Here is a tiny trained network, its code and every weight. The questions are about switching its units off for an input and a class, where a switched-off unit gives its printed mean instead of its output.

import numpy as np


def w(rows, s, z=0):
    codes = np.array(rows[::2]) - 128.0
    scale = np.full(codes.shape[1], s)
    scale[-1] = z or s
    return codes * scale


def norm(h):
    return h / np.sqrt((h * h).mean(-1, keepdims=True) + 1e-5)


def f(y):
    return y / 2 * (1 + np.tanh(0.7978845608 * (y + 0.044715 * y**3)))


def log_softmax(a):
    a = a - a.max(-1, keepdims=True)
    return a - np.log(np.exp(a).sum(-1, keepdims=True))


def net(x, mask):
    res = np.array(x, float).reshape(1, 2) / 4 @ E
    u = 0
    for l in range(4):
        y = f(norm(res) @ A[l][:, :-1].T + A[l][:, -1])
        res = res + np.where(mask[u : u + 4], y, B[l][:, -1]) @ B[l][:, :-1]
        u += 4
    return log_softmax(norm(res)[-1] @ U[:, :-1].T + U[:, -1])


A, B = {}, {}
E = w([
[254,125,128,125,138,126,136,121,225,36],'x0',
[109,246,116,127,205,42,125,182,185,200],'x1',
],0.0058)
A[0] = w([
[177,28,111,132,83,145,117,128,134,144,14],'L0N0',
[231,126,140,128,150,145,135,133,252,104,122],'L0N1',
[112,3,142,122,87,196,129,127,25,128,19],'L0N2',
[111,60,143,128,98,167,132,119,66,126,2],'L0N3',
],0.012,0.00081)
B[0] = w([
[116,255,180,128,184,189,172,169,106,138,178],'L0N0',
[198,190,171,113,140,87,130,167,242,104,233],'L0N1',
[90,20,35,169,113,168,136,43,43,122,250],'L0N2',
[117,77,47,160,140,112,114,89,70,133,199],'L0N3',
],0.009,0.017)
A[1] = w([
[200,147,63,197,189,227,188,61,102,39,27],'L1N0',
[131,184,135,167,133,187,203,98,107,106,24],'L1N1',
[25,202,216,98,118,171,128,175,45,203,2],'L1N2',
[162,6,195,66,2,16,41,118,161,111,83],'L1N3',
],0.011,0.00092)
B[1] = w([
[64,84,247,37,64,109,41,226,178,155,247],'L1N0',
[166,55,76,77,130,46,53,161,164,144,158],'L1N1',
[136,215,128,175,254,126,106,224,96,169,177],'L1N2',
[61,51,114,109,95,148,103,123,78,151,134],'L1N3',
],0.0063,0.013)
A[2] = w([
[191,204,134,124,103,100,212,36,183,121,129],'L2N0',
[96,158,115,105,32,181,253,45,120,70,1],'L2N1',
[124,108,148,81,113,65,79,159,171,156,34],'L2N2',
[128,131,132,120,77,94,158,81,144,129,38],'L2N3',
],0.012,0.00096)
B[2] = w([
[163,154,117,89,154,80,243,127,135,210,254],'L2N0',
[251,154,223,68,94,139,48,189,244,56,155],'L2N1',
[179,128,240,18,49,178,97,194,127,82,217],'L2N2',
[39,122,252,72,28,133,172,73,152,249,124],'L2N3',
],0.0043,0.0085)
A[3] = w([
[251,176,85,163,164,123,168,94,216,37,141],'L3N0',
[204,179,191,102,123,148,216,111,106,173,50],'L3N1',
[183,186,163,171,134,187,143,110,132,50,68],'L3N2',
[139,82,97,145,112,208,165,65,51,77,10],'L3N3',
],0.015,0.0011)
B[3] = w([
[125,166,137,143,55,161,250,21,118,92,253],'L3N0',
[130,142,130,131,79,103,161,80,181,108,208],'L3N1',
[28,135,87,107,87,36,156,90,124,230,162],'L3N2',
[169,132,66,207,160,115,135,56,111,112,237],'L3N3',
],0.011,0.015)
U = w([
[104,39,32,186,130,160,108,60,34,121,142],'0',
[149,210,146,110,61,110,254,69,185,114,212],'1',
[115,226,120,161,235,119,116,223,95,182,127],'2',
[147,69,189,34,87,159,56,218,152,96,9],'3',
],0.008,0.0016)

Each question gives the input, the list of numbers given to net, and the class t.
The units are the neurons (one row each of A and B). Each row of codes is followed by its name. A weight is (code - 128) times the scale printed after its matrix; where a second scale follows, it is the last column's (A, B and U).
mask holds one flag per neuron, layer by layer. A switched-off neuron (its flag False) gives its mean, the last column of its row in B, instead of its output. The means were averaged over made-up inputs and are rounded, as every weight is.
A unit's drop is (log p(t) with every unit on - log p(t) with that unit switched off) / (log p(t) with every unit on - log p(t) with every unit switched off).
unit that matters most: the unit with the biggest drop
k most important neurons: the k neurons with the biggest drops, biggest first
k most important neurons of layer l: the k neurons of layer l with the biggest drops, biggest first
drop of u: that unit's drop, to one decimal
input [1,-7], class 0: unit that matters most : L0N2
input [2,-5], class 0: 2 most important neurons : [L0N2 L0N3]
input [2,-4], class 3: 3 most important neurons : [L1N0 L0N0 L1N1]
input [-4,1], class 0: 3 most important neurons : [L0N1 L0N0 L1N0]
input [-6,6], class 2: 2 most important neurons : [L0N2 L0N1]
input [-4,5], class 2: 2 most important neurons : [L0N1 L0N2]
input [-2,3], class 2: 3 most important neurons of layer 0 : [L0N1 L0N2 L0N3]
input [1,-2], class 3: 2 most important neurons : [L1N0 L0N0]
input [-3,6], class 2: 2 most important neurons : [L0N1 L0N2]
input [-7,2], class 2: 3 most important neurons : [L0N2 L1N2 L0N3]
input [-3,2], class 2: 2 most important neurons of layer 0 : [L0N1 L0N2]
input [4,-7], class 3: drop of L1N0 : 1.2
input [-7,3], class 2: drop of L0N2 : 0.8
input [-6,-2], class 0: drop of L2N1 : 0.0
input [-3,0], class 0: unit that matters most : L0N1
input [-5,7], class 2: drop of L0N1 : 0.9
